Here is a tiny trained network, its code and every weight. The questions are about switching its units off for an input and a target symbol, where a switched-off unit gives its printed mean instead of its output.

import numpy as np


def w(rows, s, z=0):
    codes = np.array(rows[::2]) - 128.0
    scale = np.full(codes.shape[1], s)
    scale[-1] = z or s
    return codes * scale


def f(y):
    return np.maximum(y, 0)


def softmax(a):
    e = np.exp(a - a.max(-1, keepdims=True))
    return e / e.sum(-1, keepdims=True)


def log_softmax(a):
    a = a - a.max(-1, keepdims=True)
    return a - np.log(np.exp(a).sum(-1, keepdims=True))


def net(x, mask):
    ids = ['αγζθμξψω'.index(c) for c in x.split()]
    T = len(ids)
    res = E[ids] + P[:T]
    r = res
    for j in range(3):
        rows = slice(2 * j, 2 * j + 2)
        q, k, v = (r @ M[0][rows].T for M in (Q, K, V))
        z = softmax(np.where(np.tri(T) > 0, q @ k.T / 2**0.5, -1e9)) @ v
        o = O[0][rows]
        res = res + np.where(mask[j], z, o[:, -1]) @ o[:, :-1]
    y = f(res @ A[0][:, :-1].T + A[0][:, -1])
    res = res + np.where(mask[3:7], y, B[0][:, -1]) @ B[0][:, :-1]
    return log_softmax(res[-1] @ U[:, :-1].T + U[:, -1])


Q, K, V, O, A, B = {}, {}, {}, {}, {}, {}
E = w([
[150,101,141,60],'α',
[82,116,159,137],'γ',
[155,204,62,152],'ζ',
[113,130,164,130],'θ',
[119,95,249,102],'μ',
[113,202,200,197],'ξ',
[50,187,170,104],'ψ',
[156,155,139,118],'ω',
],0.021)
P = w([
[137,7,132,194],'0',
[112,181,125,105],'1',
[110,172,135,112],'2',
[112,171,133,111],'3',
[104,168,130,110],'4',
[110,173,143,104],'5',
[110,175,142,99],'6',
[118,155,138,113],'7',
[122,154,134,117],'8',
[119,166,139,110],'9',
[124,141,134,122],'10',
[119,121,125,130],'11',
[125,90,112,150],'12',
[120,105,123,139],'13',
],0.011)
Q[0] = w([
[219,60,109,118],'h0',
[104,148,136,138],'h0',
[238,76,142,176],'h1',
[173,108,126,41],'h1',
[132,73,167,10],'h2',
[46,139,248,156],'h2',
],0.012)
K[0] = w([
[123,159,27,125],'h0',
[100,95,91,63],'h0',
[72,206,174,93],'h1',
[158,87,84,5],'h1',
[104,53,168,45],'h2',
[134,44,156,210],'h2',
],0.011)
V[0] = w([
[113,112,134,115],'h0',
[172,109,119,133],'h0',
[77,179,181,113],'h1',
[191,122,116,90],'h1',
[154,22,148,3],'h2',
[24,141,118,12],'h2',
],0.011)
O[0] = w([
[212,117,170,112,132],'h0',
[112,118,217,2,88],'h0',
[78,59,234,143,213],'h1',
[113,108,37,144,71],'h1',
[127,91,90,28,11],'h2',
[9,133,35,167,59],'h2',
],0.0069,0.011)
A[0] = w([
[168,255,116,116,221],'n0',
[126,29,69,126,254],'n1',
[180,138,67,56,100],'n2',
[150,167,89,190,209],'n3',
],0.0099,0.0044)
B[0] = w([
[174,71,92,151,250],'n0',
[148,253,124,86,157],'n1',
[188,159,85,127,148],'n2',
[72,36,116,66,202],'n3',
],0.012)
U = w([
[114,168,106,122,241],'α',
[129,116,136,117,60],'γ',
[119,67,68,176,252],'ζ',
[133,99,143,101,71],'θ',
[89,31,188,8,59],'μ',
[158,172,170,195,134],'ξ',
[3,158,115,168,143],'ψ',
[126,123,121,138,49],'ω',
],0.0075,0.0034)

Each question gives the input, a string of symbols that net reads in full, and the target symbol t.
The units are the heads (2 rows each of Q, K, V and O) and the neurons (one row each of A and B). Each row of codes is followed by its name. A weight is (code - 128) times the scale printed after its matrix; where a second scale follows, it is the last column's (O, A, B and U).
mask holds one flag per unit, heads first, then neurons. A switched-off unit (its flag False) gives its mean, the last column of its rows in O or B, instead of its output. The means were averaged over made-up inputs and are rounded, as every weight is.
A unit's drop is (log p(t) with every unit on - log p(t) with that unit switched off) / (log p(t) with every unit on - log p(t) with every unit switched off).
The circuit of an input: a set's keep is (log p(t) with only the set's units on - log p(t) with every unit switched off) / (log p(t) with every unit on - log p(t) with every unit switched off). Starting from all 7 units, units are removed one at a time, each time the one whose removal leaves the highest keep (on an exact tie, the one counted first), for as long as the keep stays at least 0.8.
circuit, biggest first: the units of the circuit, biggest drop first
most important unit: the unit with the biggest drop
k most important neurons: the k neurons with the biggest drops, biggest first
heads that matter: for each layer, one digit per head in row order, 1 if its drop is at least 0.15 and else 0, layers parted by /
drop of u: that unit's drop, to one decimal
input α ζ ζ ξ ζ θ ξ γ ψ ζ ψ, target α: most important unit : h1
input ξ ζ ζ ψ ζ, target ζ: circuit, biggest first : [n0, n3, h2]
input α θ α ζ, target ζ: circuit, biggest first : [n0, h1]
input ψ μ ζ α α θ ψ ξ ψ ψ ξ ψ ξ ω, target ψ: circuit, biggest first : [h2, n0]
input ξ γ ψ γ ξ θ ζ ζ ψ θ ξ ξ θ, target ξ: circuit, biggest first : [n3, h1]
input μ ξ ξ ξ γ, target μ: heads that matter : 101
input α ξ ω, target ζ: circuit, biggest first : [h1, n0]
input ζ ζ ζ μ ψ ζ ξ ψ ψ, target ζ: circuit, biggest first : [h1, n0]
input ζ ψ θ, target ζ: circuit, biggest first : [h1, n0, n1]
input α ξ μ γ, target α: heads that matter : 011
input ξ ψ γ α ξ ω ξ ζ μ ζ ψ, target ξ: heads that matter : 001
input ξ γ ψ ψ ξ ψ μ ψ γ θ, target ξ: heads that matter : 011
input α ψ θ, target α: 3 most important neurons : [n3, n1, n2]
input α ψ ψ ψ ξ θ, target α: most important unit : h2
input α α ξ ξ α α ω ψ ψ μ θ ζ ψ ψ, target α: 2 most important neurons : [n3, n2]
input μ ψ ξ θ, target μ: drop of h2 : 1.4
input μ ξ ξ μ α ω ζ α, target α: drop of n3 : 0.1
input α γ ψ ξ ξ ω, target ζ: drop of h2 : 0.1
